Below are the code and all the weights of a small trained network. Each question names an input and a class and asks about switching units off, where a switched-off unit gives its printed mean instead of its output.

import numpy as np


def w(rows, s, z=0):
    codes = np.array(rows[::2]) - 128.0
    scale = np.full(codes.shape[1], s)
    scale[-1] = z or s
    return codes * scale


def norm(h):
    return h / np.sqrt((h * h).mean(-1, keepdims=True) + 1e-5)


def f(y):
    return y / 2 * (1 + np.tanh(0.7978845608 * (y + 0.044715 * y**3)))


def log_softmax(a):
    a = a - a.max(-1, keepdims=True)
    return a - np.log(np.exp(a).sum(-1, keepdims=True))


def net(x, mask):
    res = np.array(x, float).reshape(1, 2) / 4 @ E
    u = 0
    for l in range(4):
        y = f(norm(res) @ A[l][:, :-1].T + A[l][:, -1])
        res = res + np.where(mask[u : u + 5], y, B[l][:, -1]) @ B[l][:, :-1]
        u += 5
    return log_softmax(norm(res)[-1] @ U[:, :-1].T + U[:, -1])


A, B = {}, {}
E = w([
[153,186,190,219,127,25,131,120,114],'x0',
[216,106,187,111,123,133,253,54,238],'x1',
],0.00048)
A[0] = w([
[129,107,127,126,153,124,126,146,125,196],'0.n1',
[139,81,148,147,253,82,143,135,136,10],'0.n2',
[124,126,137,138,244,96,134,120,136,64],'0.n3',
[99,225,128,191,98,78,59,144,67,2],'0.n4',
[129,128,137,133,135,130,131,129,128,123],'0.n5',
],0.0018,0.00035)
B[0] = w([
[112,151,172,115,138,122,118,136,108,142],'0.n1',
[161,149,56,143,49,120,123,122,146,117],'0.n2',
[153,126,85,137,68,119,121,134,132,123],'0.n3',
[179,4,142,104,146,104,156,211,119,254],'0.n4',
[139,119,104,131,121,130,129,119,122,128],'0.n5',
],0.0012,0.00082)
A[1] = w([
[87,148,197,107,224,124,129,120,106,126],'1.n1',
[137,113,115,136,102,131,130,137,141,139],'1.n2',
[5,30,33,35,224,212,27,186,43,103],'1.n3',
[180,180,244,231,151,46,194,68,160,18],'1.n4',
[149,107,96,25,69,240,202,49,226,1],'1.n5',
],0.0012,0.00048)
B[1] = w([
[149,128,183,96,98,136,117,145,123,130],'1.n1',
[131,123,103,135,129,125,125,129,132,131],'1.n2',
[179,242,124,164,29,147,113,64,177,251],'1.n3',
[60,190,2,131,78,160,76,85,141,182],'1.n4',
[118,49,165,142,211,55,112,250,38,172],'1.n5',
],0.0011,0.0013)
A[2] = w([
[76,119,76,116,99,155,107,137,128,149],'2.n1',
[157,177,188,123,88,152,123,113,131,20],'2.n2',
[100,188,93,191,128,57,87,137,83,65],'2.n3',
[130,175,106,163,109,105,156,59,169,79],'2.n4',
[125,26,144,82,250,159,161,124,128,2],'2.n5',
],0.0026,0.00048)
B[2] = w([
[155,178,135,188,131,105,175,101,155,151],'2.n1',
[3,143,41,118,168,186,50,197,44,141],'2.n2',
[114,61,178,54,197,137,223,161,194,250],'2.n3',
[134,199,183,107,77,97,142,91,147,205],'2.n4',
[28,107,149,64,204,136,172,225,176,193],'2.n5',
],0.0014,0.0011)
A[3] = w([
[114,195,68,134,82,206,81,115,102,115],'3.n1',
[174,28,131,109,138,140,150,139,142,140],'3.n2',
[83,2,89,115,217,145,102,153,83,2],'3.n3',
[127,89,206,164,165,98,168,138,147,146],'3.n4',
[148,142,128,134,92,163,134,103,142,174],'3.n5',
],0.0029,0.00071)
B[3] = w([
[211,202,38,60,250,152,116,152,97,252],'3.n1',
[100,125,146,165,155,59,74,212,66,193],'3.n2',
[170,158,151,130,87,94,192,46,182,208],'3.n3',
[171,165,54,109,127,207,59,129,74,235],'3.n4',
[119,206,152,132,140,47,131,151,100,159],'3.n5',
],0.0015,0.0013)
U = w([
[182,235,17,80,215,208,61,132,68,159],'0',
[178,25,165,224,87,56,41,219,31,154],'1',
[24,33,181,60,195,180,204,198,196,148],'2',
[143,229,181,166,36,75,176,2,186,147],'3',
[9,46,80,227,104,226,65,10,82,2],'4',
[8,44,84,223,100,231,57,8,84,1],'5',
[8,45,87,223,102,232,58,7,81,3],'6',
[6,44,83,217,101,224,59,6,78,2],'7',
],0.0079,0.0086)

Each question gives the input, the list of numbers given to net, and the class t.
The units are the neurons (one row each of A and B). Each row of codes is followed by its name. A weight is (code - 128) times the scale printed after its matrix; where a second scale follows, it is the last column's (A, B and U).
mask holds one flag per neuron, layer by layer. A switched-off neuron (its flag False) gives its mean, the last column of its row in B, instead of its output. The means were averaged over made-up inputs and are rounded, as every weight is.
A unit's drop is (log p(t) with every unit on - log p(t) with that unit switched off) / (log p(t) with every unit on - log p(t) with every unit switched off).
The circuit of an input: a set's keep is (log p(t) with only the set's units on - log p(t) with every unit switched off) / (log p(t) with every unit on - log p(t) with every unit switched off). Starting from the 12 units with the biggest drops (on a tie, the unit counted first), units are removed one at a time, each time the one whose removal leaves the highest keep (on an exact tie, the one counted first), for as long as the keep stays at least 0.8.
circuit, biggest first: the units of the circuit, biggest drop first
k most important neurons: the k neurons with the biggest drops, biggest first
k most important neurons of layer l: the k neurons of layer l with the biggest drops, biggest first
drop when u is switched off: that unit's drop, to one decimal
input [1,0], class 1: most important neuron	(0.n4)
input [-1,7], class 2: 3 most important neurons	(1.n3 2.n5 1.n5)
input [7,0], class 1: 4 most important neurons	(0.n4 1.n3 3.n1 2.n3)
input [0,7], class 2: 4 most important neurons	(1.n3 1.n5 2.n5 3.n1)
input [1,-6], class 1: 2 most important neurons	(0.n4 1.n4)
input [-5,1], class 2: 2 most important neurons	(1.n5 2.n5)
input [2,-8], class 1: 3 most important neurons	(0.n4 2.n3 3.n1)
input [-1,3], class 2: 3 most important neurons	(2.n5 1.n3 1.n5)
input [5,0], class 1: 4 most important neurons	(0.n4 1.n3 3.n1 2.n3)
input [-1,6], class 2: 3 most important neurons	(1.n3 2.n5 1.n5)
input [-7,1], class 2: 4 most important neurons	(1.n5 1.n4 2.n5 3.n1)
input [1,-7], class 1: 2 most important neurons	(0.n4 1.n4)
input [-1,2], class 2: 2 most important neurons	(2.n5 1.n3)
input [2,-6], class 1: 2 most important neurons	(0.n4 3.n1)
input [-1,5], class 2: 2 most important neurons	(2.n5 1.n3)
input [2,-4], class 1: circuit, biggest first	(0.n4)
input [1,-4], class 1: 2 most important neurons of layer 2	(2.n3 2.n5)
input [3,0], class 1: drop when 1.n3 is switched off	2.0
input [-2,2], class 2: drop when 2.n5 is switched off	3.5
input [-2,1], class 2: drop when 1.n5 is switched off	1.1
input [1,-2], class 1: drop when 0.n4 is switched off	1.9
